Below is a small trained network, with its code and all its weights. Each question gives an input and a target symbol and asks what happens when units are switched off, that is, made to give their printed mean instead of their output.

import numpy as np


def w(rows, s, z=0):
    codes = np.array(rows[::2]) - 128.0
    scale = np.full(codes.shape[1], s)
    scale[-1] = z or s
    return codes * scale


def norm(h):
    return h / np.sqrt((h * h).mean(-1, keepdims=True) + 1e-5)


def f(y):
    return np.maximum(y, 0)


def softmax(a):
    e = np.exp(a - a.max(-1, keepdims=True))
    return e / e.sum(-1, keepdims=True)


def log_softmax(a):
    a = a - a.max(-1, keepdims=True)
    return a - np.log(np.exp(a).sum(-1, keepdims=True))


def net(x, mask):
    ids = ['ΔΘΞΣΦΨαβεζημπτω'.index(c) for c in x.split()]
    T = len(ids)
    res = E[ids] + P[:T]
    u = 0
    for l in range(2):
        q, k, v = (norm(res) @ M[l].T for M in (Q, K, V))
        z = softmax(np.where(np.tri(T) > 0, q @ k.T / 4**0.5, -1e9)) @ v
        res = res + np.where(mask[u], z, O[l][:, -1]) @ O[l][:, :-1]
        u += 1
        y = f(norm(res) @ A[l][:, :-1].T + A[l][:, -1])
        res = res + np.where(mask[u : u + 16], y, B[l][:, -1]) @ B[l][:, :-1]
        u += 16
    return log_softmax(norm(res)[-1] @ U[:, :-1].T + U[:, -1])


Q, K, V, O, A, B = {}, {}, {}, {}, {}, {}
E = w([
[63,156,139],'Δ',
[112,135,145],'Θ',
[9,171,173],'Ξ',
[135,160,177],'Σ',
[120,84,106],'Φ',
[157,95,82],'Ψ',
[175,92,46],'α',
[155,136,175],'β',
[50,172,212],'ε',
[19,164,107],'ζ',
[219,126,176],'η',
[38,180,153],'μ',
[80,104,99],'π',
[155,95,119],'τ',
[213,98,137],'ω',
],0.012)
P = w([
[154,135,133],'0',
[24,97,29],'1',
[75,38,118],'2',
[74,179,105],'3',
[97,28,238],'4',
[160,170,101],'5',
[100,31,247],'6',
[152,190,108],'7',
],0.013)
Q[0] = w([
[209,217,11],'0.h0',
[69,4,92],'0.h0',
[114,56,36],'0.h0',
[126,73,25],'0.h0',
],0.0042)
K[0] = w([
[125,176,1],'0.h0',
[147,221,184],'0.h0',
[145,246,119],'0.h0',
[146,227,108],'0.h0',
],0.0055)
V[0] = w([
[145,115,124],'0.h0',
[171,115,203],'0.h0',
[250,161,97],'0.h0',
[149,1,112],'0.h0',
],0.014)
O[0] = w([
[112,131,118,131],'0.h0',
[67,84,146,100],'0.h0',
[30,194,184,18],'0.h0',
[100,105,3,252],'0.h0',
],0.015,0.004)
A[0] = w([
[106,85,137,83],'0.n0',
[110,158,77,71],'0.n1',
[87,137,185,113],'0.n2',
[113,154,163,117],'0.n3',
[141,95,111,118],'0.n4',
[120,201,143,135],'0.n5',
[152,91,131,111],'0.n6',
[92,78,147,174],'0.n7',
[108,4,156,92],'0.n8',
[124,127,120,94],'0.n9',
[32,99,176,104],'0.n10',
[107,97,197,112],'0.n11',
[101,139,98,106],'0.n12',
[114,97,93,82],'0.n13',
[119,125,186,65],'0.n14',
[164,164,115,4],'0.n15',
],0.014,0.0034)
B[0] = w([
[130,156,79,165],'0.n0',
[196,84,159,185],'0.n1',
[129,102,163,152],'0.n2',
[148,107,142,139],'0.n3',
[144,118,175,190],'0.n4',
[173,98,78,149],'0.n5',
[92,117,135,180],'0.n6',
[114,98,72,198],'0.n7',
[79,35,8,253],'0.n8',
[135,122,130,131],'0.n9',
[142,133,29,191],'0.n10',
[156,152,197,166],'0.n11',
[160,76,122,166],'0.n12',
[188,113,87,186],'0.n13',
[131,150,198,141],'0.n14',
[133,63,94,147],'0.n15',
],0.017,0.0067)
Q[1] = w([
[1,179,154],'1.h0',
[108,174,66],'1.h0',
[82,24,145],'1.h0',
[129,116,182],'1.h0',
],0.022)
K[1] = w([
[174,2,95],'1.h0',
[131,88,193],'1.h0',
[254,168,60],'1.h0',
[113,132,79],'1.h0',
],0.021)
V[1] = w([
[62,205,63],'1.h0',
[91,185,103],'1.h0',
[3,115,197],'1.h0',
[133,224,115],'1.h0',
],0.02)
O[1] = w([
[176,216,30,72],'1.h0',
[133,188,81,76],'1.h0',
[4,114,20,1],'1.h0',
[96,214,132,60],'1.h0',
],0.021,0.0095)
A[1] = w([
[170,136,118,115],'1.n0',
[157,144,150,2],'1.n1',
[192,164,178,18],'1.n2',
[147,162,154,168],'1.n3',
[164,129,174,248],'1.n4',
[103,57,127,191],'1.n5',
[74,213,137,123],'1.n6',
[167,134,118,110],'1.n7',
[108,194,115,21],'1.n8',
[91,83,69,225],'1.n9',
[144,134,146,12],'1.n10',
[151,72,207,86],'1.n11',
[182,43,158,117],'1.n12',
[7,61,107,11],'1.n13',
[112,168,163,105],'1.n14',
[166,144,152,57],'1.n15',
],0.02,0.0022)
B[1] = w([
[116,158,172,163],'1.n0',
[99,144,158,141],'1.n1',
[104,161,211,170],'1.n2',
[118,104,160,140],'1.n3',
[79,139,135,189],'1.n4',
[112,202,127,195],'1.n5',
[116,26,81,135],'1.n6',
[117,157,166,160],'1.n7',
[183,60,114,139],'1.n8',
[95,87,203,177],'1.n9',
[151,104,138,135],'1.n10',
[189,79,28,229],'1.n11',
[100,114,34,253],'1.n12',
[145,233,255,182],'1.n13',
[138,165,130,128],'1.n14',
[115,153,173,154],'1.n15',
],0.034,0.015)
U = w([
[37,145,55,193],'Δ',
[155,205,6,85],'Θ',
[124,68,122,10],'Ξ',
[120,116,153,200],'Σ',
[214,203,66,120],'Φ',
[163,56,172,32],'Ψ',
[135,125,66,100],'α',
[210,93,177,71],'β',
[94,112,31,82],'ε',
[196,200,131,185],'ζ',
[65,36,165,21],'η',
[111,130,161,224],'μ',
[147,158,149,253],'π',
[72,132,131,233],'τ',
[228,121,137,77],'ω',
],0.018,0.0046)

Each question gives the input, a string of symbols that net reads in full, and the target symbol t.
The units are the heads (4 rows each of Q, K, V and O) and the neurons (one row each of A and B). Each row of codes is followed by its name. A weight is (code - 128) times the scale printed after its matrix; where a second scale follows, it is the last column's (O, A, B and U).
mask holds one flag per unit, layer by layer, with each layer's heads first. A switched-off unit (its flag False) gives its mean, the last column of its rows in O or B, instead of its output. The means were averaged over made-up inputs and are rounded, as every weight is.
A unit's drop is (log p(t) with every unit on - log p(t) with that unit switched off) / (log p(t) with every unit on - log p(t) with every unit switched off).
The circuit of an input: a set's keep is (log p(t) with only the set's units on - log p(t) with every unit switched off) / (log p(t) with every unit on - log p(t) with every unit switched off). Starting from the 12 units with the biggest drops (on a tie, the unit counted first), units are removed one at a time, each time the one whose removal leaves the highest keep (on an exact tie, the one counted first), for as long as the keep stays at least 0.8.
circuit, biggest first: the units of the circuit, biggest drop first
unit that matters most: the unit with the biggest drop
k most important neurons: the k neurons with the biggest drops, biggest first
k most important neurons of layer l: the k neurons of layer l with the biggest drops, biggest first
input η η Ξ π, target Δ: 3 most important neurons of layer 0 -> 0.n10, 0.n2, 0.n1
input ε Φ ζ Σ η Δ π η, target η: circuit, biggest first -> 1.h0, 0.h0, 0.n11
input η η Ψ Φ Ξ μ, target Δ: circuit, biggest first -> 0.h0, 1.h0
input α Σ ζ, target ζ: 2 most important neurons -> 0.n8, 1.n9
input η ε Φ Ψ β τ π Φ, target Δ: circuit, biggest first -> 0.h0, 1.h0
input ε η Ψ Φ ω η τ Φ, target η: circuit, biggest first -> 1.h0, 0.h0, 0.n14
input τ μ Φ η η Φ, target Φ: most important neuron of layer 1 -> 1.n12
input Ψ Ψ τ ω, target ζ: circuit, biggest first -> 1.h0, 0.h0, 1.n12, 1.n11
input η μ Ψ Ξ, target Δ: circuit, biggest first -> 0.h0, 1.h0, 1.n11
input τ Θ η π, target Φ: circuit, biggest first -> 0.h0, 1.h0, 1.n12
input η Ψ Θ π η Δ, target Δ: 2 most important neurons -> 0.n10, 0.n2
input τ ε ω η Ψ Ψ ω π, target Φ: 4 most important neurons -> 0.n10, 0.n8, 1.n12, 0.n5
input α π π, target ζ: 3 most important neurons of layer 0 -> 0.n8, 0.n1, 0.n5
input τ Ψ ε Σ, target Φ: 2 most important neurons -> 0.n10, 1.n12
input τ Ξ τ Ψ, target Φ: unit that matters most -> 0.n10
input Φ μ Ψ π, target ω: 3 most important neurons -> 0.n1, 0.n8, 0.n12
input τ ω μ τ η Σ β τ, target Φ: circuit, biggest first -> 0.n10, 0.h0, 1.h0, 1.n12
input ω Θ Ψ ω Φ α, target Θ: 2 most important neurons -> 0.n10, 0.n8
input π η ω ζ η Φ, target β: circuit, biggest first -> 0.n8, 1.n2
input η ζ Ψ ε, target Δ: circuit, biggest first -> 0.h0, 1.h0
input τ ω η μ ω μ Φ Ψ, target Φ: 2 most important neurons of layer 1 -> 1.n12, 1.n13
input τ ζ π ω ω ω, target Φ: circuit, biggest first -> 0.n10, 0.h0, 1.h0, 1.n12
